Below are the code and all the weights of a small trained network. Each question names an input and a target symbol and asks about switching units off, where a switched-off unit gives its printed mean instead of its output.

import numpy as np


def w(rows, s, z=0):
    codes = np.array(rows[::2]) - 128.0
    scale = np.full(codes.shape[1], s)
    scale[-1] = z or s
    return codes * scale


def f(y):
    return y / 2 * (1 + np.tanh(0.7978845608 * (y + 0.044715 * y**3)))


def softmax(a):
    e = np.exp(a - a.max(-1, keepdims=True))
    return e / e.sum(-1, keepdims=True)


def log_softmax(a):
    a = a - a.max(-1, keepdims=True)
    return a - np.log(np.exp(a).sum(-1, keepdims=True))


def net(x, mask):
    ids = ['ΞΣΩαβγζηλτ'.index(c) for c in x.split()]
    T = len(ids)
    res = E[ids] + P[:T]
    q, k, v = (res @ M[0].T for M in (Q, K, V))
    z = softmax(np.where(np.tri(T) > 0, q @ k.T / 3**0.5, -1e9)) @ v
    res = res + np.where(mask[0], z, O[0][:, -1]) @ O[0][:, :-1]
    y = f(res @ A[0][:, :-1].T + A[0][:, -1])
    res = res + np.where(mask[1:9], y, B[0][:, -1]) @ B[0][:, :-1]
    return log_softmax(res[-1] @ U[:, :-1].T + U[:, -1])


Q, K, V, O, A, B = {}, {}, {}, {}, {}, {}
E = w([
[216,186,44,23,157],'Ξ',
[184,44,136,198,149],'Σ',
[41,169,167,10,90],'Ω',
[170,79,177,135,94],'α',
[179,120,212,187,178],'β',
[5,80,76,99,163],'γ',
[93,70,72,68,111],'ζ',
[101,127,49,221,137],'η',
[128,156,255,197,73],'λ',
[122,130,129,13,181],'τ',
],0.019)
P = w([
[165,89,196,83,91],'0',
[186,123,154,86,128],'1',
[227,154,83,37,186],'2',
[168,110,156,107,120],'3',
[165,125,169,121,128],'4',
[104,83,254,181,56],'5',
[198,140,116,88,179],'6',
[170,125,170,136,143],'7',
],0.0083)
Q[0] = w([
[101,50,97,109,116],'H1',
[136,121,150,195,12],'H1',
[202,2,105,108,187],'H1',
],0.0072)
K[0] = w([
[110,48,59,101,93],'H1',
[125,138,100,208,105],'H1',
[129,1,64,145,230],'H1',
],0.0091)
V[0] = w([
[140,34,97,90,224],'H1',
[112,196,107,216,3],'H1',
[69,252,128,180,99],'H1',
],0.0055)
O[0] = w([
[40,121,212,254,140,168],'H1',
[151,132,89,97,177,13],'H1',
[82,200,76,183,231,4],'H1',
],0.0096,0.0034)
A[0] = w([
[147,162,89,56,112,23],'N1',
[127,40,89,162,98,208],'N2',
[60,198,115,78,104,53],'N3',
[122,150,159,118,7,143],'N4',
[106,179,139,72,82,36],'N5',
[242,140,175,119,57,110],'N6',
[163,79,133,99,94,115],'N7',
[166,68,143,145,151,5],'N8',
],0.012,0.0032)
B[0] = w([
[107,121,117,196,105,148],'N1',
[252,102,93,75,149,183],'N2',
[112,59,61,178,182,136],'N3',
[163,143,67,80,171,205],'N4',
[202,184,135,134,208,151],'N5',
[20,123,2,135,104,255],'N6',
[62,203,189,108,248,183],'N7',
[102,147,96,115,244,153],'N8',
],0.0078,0.015)
U = w([
[92,167,81,124,79,169],'Ξ',
[249,139,61,143,29,251],'Σ',
[101,113,90,95,97,25],'Ω',
[50,7,142,125,46,152],'α',
[1,179,193,254,222,72],'β',
[168,161,144,158,251,46],'γ',
[237,102,159,37,74,160],'ζ',
[102,95,132,132,114,79],'η',
[88,174,253,83,152,255],'λ',
[133,141,154,139,142,38],'τ',
],0.0092,0.0041)

Each question gives the input, a string of symbols that net reads in full, and the target symbol t.
The units are the heads (3 rows each of Q, K, V and O) and the neurons (one row each of A and B). Each row of codes is followed by its name. A weight is (code - 128) times the scale printed after its matrix; where a second scale follows, it is the last column's (O, A, B and U).
mask holds one flag per unit, heads first, then neurons. A switched-off unit (its flag False) gives its mean, the last column of its rows in O or B, instead of its output. The means were averaged over made-up inputs and are rounded, as every weight is.
A unit's drop is (log p(t) with every unit on - log p(t) with that unit switched off) / (log p(t) with every unit on - log p(t) with every unit switched off).
The circuit of an input: a set's keep is (log p(t) with only the set's units on - log p(t) with every unit switched off) / (log p(t) with every unit on - log p(t) with every unit switched off). Starting from all 9 units, units are removed one at a time, each time the one whose removal leaves the highest keep (on an exact tie, the one counted first), for as long as the keep stays at least 0.8.
units of the circuit, in order: the units of the circuit, biggest drop first
most important unit: the unit with the biggest drop
k most important neurons: the k neurons with the biggest drops, biggest first
drop when u is switched off: that unit's drop, to one decimal
input α Ω λ λ α, target Ξ: 3 most important neurons => N6, N7, N5
input ζ Ξ γ Σ, target γ: most important unit => N2
input α τ α, target Ξ: 3 most important neurons => N6, N7, N4
input ζ β γ Ξ η λ λ, target Σ: units of the circuit, in order => H1, N7
input λ η Σ τ α ζ α γ, target α: 4 most important neurons => N7, N5, N4, N8
input α γ γ τ η, target Σ: 4 most important neurons => N7, N2, N6, N8
input η Σ α Σ α λ Ω, target γ: 3 most important neurons => N5, N6, N3
input Σ Σ α Σ Σ Ξ, target Ξ: 3 most important neurons => N6, N2, N7
input η τ ζ τ Σ λ, target Ξ: 2 most important neurons => N2, N6
input η γ Ω Ω, target γ: 4 most important neurons => N5, N3, N6, N4
input γ Σ Ξ β, target β: 3 most important neurons => N8, N2, N6
input λ τ λ τ α Ξ ζ, target ζ: 2 most important neurons => N6, N2
input τ λ Σ Ξ Σ γ λ τ, target λ: drop when H1 is switched off => 0.1
input Σ Ω τ τ ζ, target ζ: drop when N2 is switched off => 0.4
input λ β λ Ξ α τ γ, target α: drop when H1 is switched off => 0.2
input γ η Ω λ ζ Σ Ξ, target Ξ: most important neuron => N2
